Here is a tiny trained network, its code and every weight. The questions are about switching its units off for an input and a class, where a switched-off unit gives its printed mean instead of its output.

import numpy as np


def w(rows, s, z=0):
    codes = np.array(rows[::2]) - 128.0
    scale = np.full(codes.shape[1], s)
    scale[-1] = z or s
    return codes * scale


def f(y):
    return np.maximum(y, 0)


def log_softmax(a):
    a = a - a.max(-1, keepdims=True)
    return a - np.log(np.exp(a).sum(-1, keepdims=True))


def net(x, mask):
    res = np.array(x, float).reshape(1, 7) / 4 @ E
    y = f(res @ A[0][:, :-1].T + A[0][:, -1])
    res = res + np.where(mask, y, B[0][:, -1]) @ B[0][:, :-1]
    return log_softmax(res[-1] @ U[:, :-1].T + U[:, -1])


A, B = {}, {}
E = w([
[127,129,128,132,129],'x0',
[71,24,142,94,191],'x1',
[128,129,128,127,129],'x2',
[202,57,180,145,74],'x3',
[190,96,1,82,143],'x4',
[131,127,130,132,130],'x5',
[84,94,70,231,94],'x6',
],0.0079)
A[0] = w([
[157,99,43,106,167,86],'neuron 0',
[95,151,187,141,146,123],'neuron 1',
[82,138,198,150,74,59],'neuron 2',
[153,205,108,118,9,88],'neuron 3',
[59,170,95,126,145,130],'neuron 4',
[86,50,144,120,168,170],'neuron 5',
[73,181,91,138,187,155],'neuron 6',
[92,142,171,174,133,137],'neuron 7',
[184,90,145,149,60,169],'neuron 8',
[113,71,148,121,204,106],'neuron 9',
[80,146,192,155,119,130],'neuron 10',
[68,47,135,121,150,77],'neuron 11',
[69,56,119,128,123,122],'neuron 12',
[101,104,100,198,94,147],'neuron 13',
[90,125,198,151,109,101],'neuron 14',
[60,217,79,116,160,77],'neuron 15',
[162,216,94,181,79,181],'neuron 16',
[64,85,59,254,101,102],'neuron 17',
[95,188,98,142,201,99],'neuron 18',
[87,132,204,145,151,103],'neuron 19',
[75,170,167,140,144,78],'neuron 20',
[166,192,105,177,77,180],'neuron 21',
[81,175,96,107,186,105],'neuron 22',
[69,167,190,159,114,93],'neuron 23',
[98,94,101,205,133,145],'neuron 24',
[176,163,198,27,207,253],'neuron 25',
[197,82,168,138,85,155],'neuron 26',
[199,95,40,95,143,184],'neuron 27',
[91,208,99,130,200,139],'neuron 28',
[166,214,132,150,58,97],'neuron 29',
],0.0072,0.0013)
B[0] = w([
[216,155,36,209,124,194],'neuron 0',
[178,148,61,197,111,190],'neuron 1',
[182,152,80,195,137,203],'neuron 2',
[101,119,160,137,245,216],'neuron 3',
[186,55,200,124,89,190],'neuron 4',
[88,167,131,117,219,201],'neuron 5',
[178,40,185,128,90,202],'neuron 6',
[156,149,57,158,115,192],'neuron 7',
[167,20,198,122,145,201],'neuron 8',
[82,160,115,126,191,186],'neuron 9',
[160,158,51,199,128,205],'neuron 10',
[62,165,149,124,234,192],'neuron 11',
[50,166,152,86,202,185],'neuron 12',
[64,157,164,57,31,197],'neuron 13',
[188,152,51,200,123,198],'neuron 14',
[161,32,191,165,120,214],'neuron 15',
[75,137,181,83,225,230],'neuron 16',
[66,190,122,57,39,242],'neuron 17',
[169,39,183,130,108,192],'neuron 18',
[173,165,67,182,122,199],'neuron 19',
[191,113,101,181,126,187],'neuron 20',
[49,156,171,75,228,215],'neuron 21',
[186,18,181,161,74,191],'neuron 22',
[183,128,58,158,132,212],'neuron 23',
[67,182,154,53,66,192],'neuron 24',
[74,238,96,43,1,253],'neuron 25',
[152,56,198,145,105,204],'neuron 26',
[161,147,76,190,139,219],'neuron 27',
[135,50,195,146,97,208],'neuron 28',
[84,166,141,124,241,217],'neuron 29',
],0.0052,0.0056)
U = w([
[95,135,143,125,248,67],'0',
[195,130,24,198,123,67],'1',
[164,22,201,147,94,64],'2',
[91,176,121,73,40,108],'3',
[131,113,121,134,139,253],'4',
],0.012,0.0037)

Each question gives the input, the list of numbers given to net, and the class t.
The units are the neurons (one row each of A and B). Each row of codes is followed by its name. A weight is (code - 128) times the scale printed after its matrix; where a second scale follows, it is the last column's (A, B and U).
mask holds one flag per neuron, in row order. A switched-off neuron (its flag False) gives its mean, the last column of its row in B, instead of its output. The means were averaged over made-up inputs and are rounded, as every weight is.
A unit's drop is (log p(t) with every unit on - log p(t) with that unit switched off) / (log p(t) with every unit on - log p(t) with every unit switched off).
The circuit of an input: a set's keep is (log p(t) with only the set's units on - log p(t) with every unit switched off) / (log p(t) with every unit on - log p(t) with every unit switched off). Starting from the 12 units with the biggest drops (on a tie, the unit counted first), units are removed one at a time, each time the one whose removal leaves the highest keep (on an exact tie, the one counted first), for as long as the keep stays at least 0.8.
circuit, biggest first: the units of the circuit, biggest drop first
most important unit: the unit with the biggest drop
top k neurons: the k neurons with the biggest drops, biggest first
drop of u: that unit's drop, to one decimal
input [7,-8,1,5,-8,-5,-5], class 0: most important unit	neuron 29
input [8,-7,-2,-2,6,3,2], class 0: top 2 neurons	neuron 16; neuron 21
input [-5,-8,0,-8,8,4,3], class 0: circuit, biggest first	neuron 16; neuron 21
input [-5,-3,0,-3,1,3,7], class 3: circuit, biggest first	neuron 17; neuron 13
input [8,5,5,1,7,0,-7], class 1: top 2 neurons	neuron 0; neuron 27
input [6,-7,1,6,-8,8,6], class 1: top 2 neurons	neuron 2; neuron 14
input [-7,7,5,-2,-2,-3,8], class 3: top 3 neurons	neuron 17; neuron 24; neuron 13
input [-1,-5,-4,-4,0,0,7], class 3: top 2 neurons	neuron 17; neuron 13
input [6,-3,5,2,-2,1,-7], class 3: drop of neuron 25	1.1
input [-1,5,2,-6,0,4,3], class 2: drop of neuron 1	0.0
input [-8,-7,-3,7,6,-8,0], class 4: drop of neuron 12	0.1
input [-3,-5,0,-6,-1,1,-3], class 2: drop of neuron 6	0.1
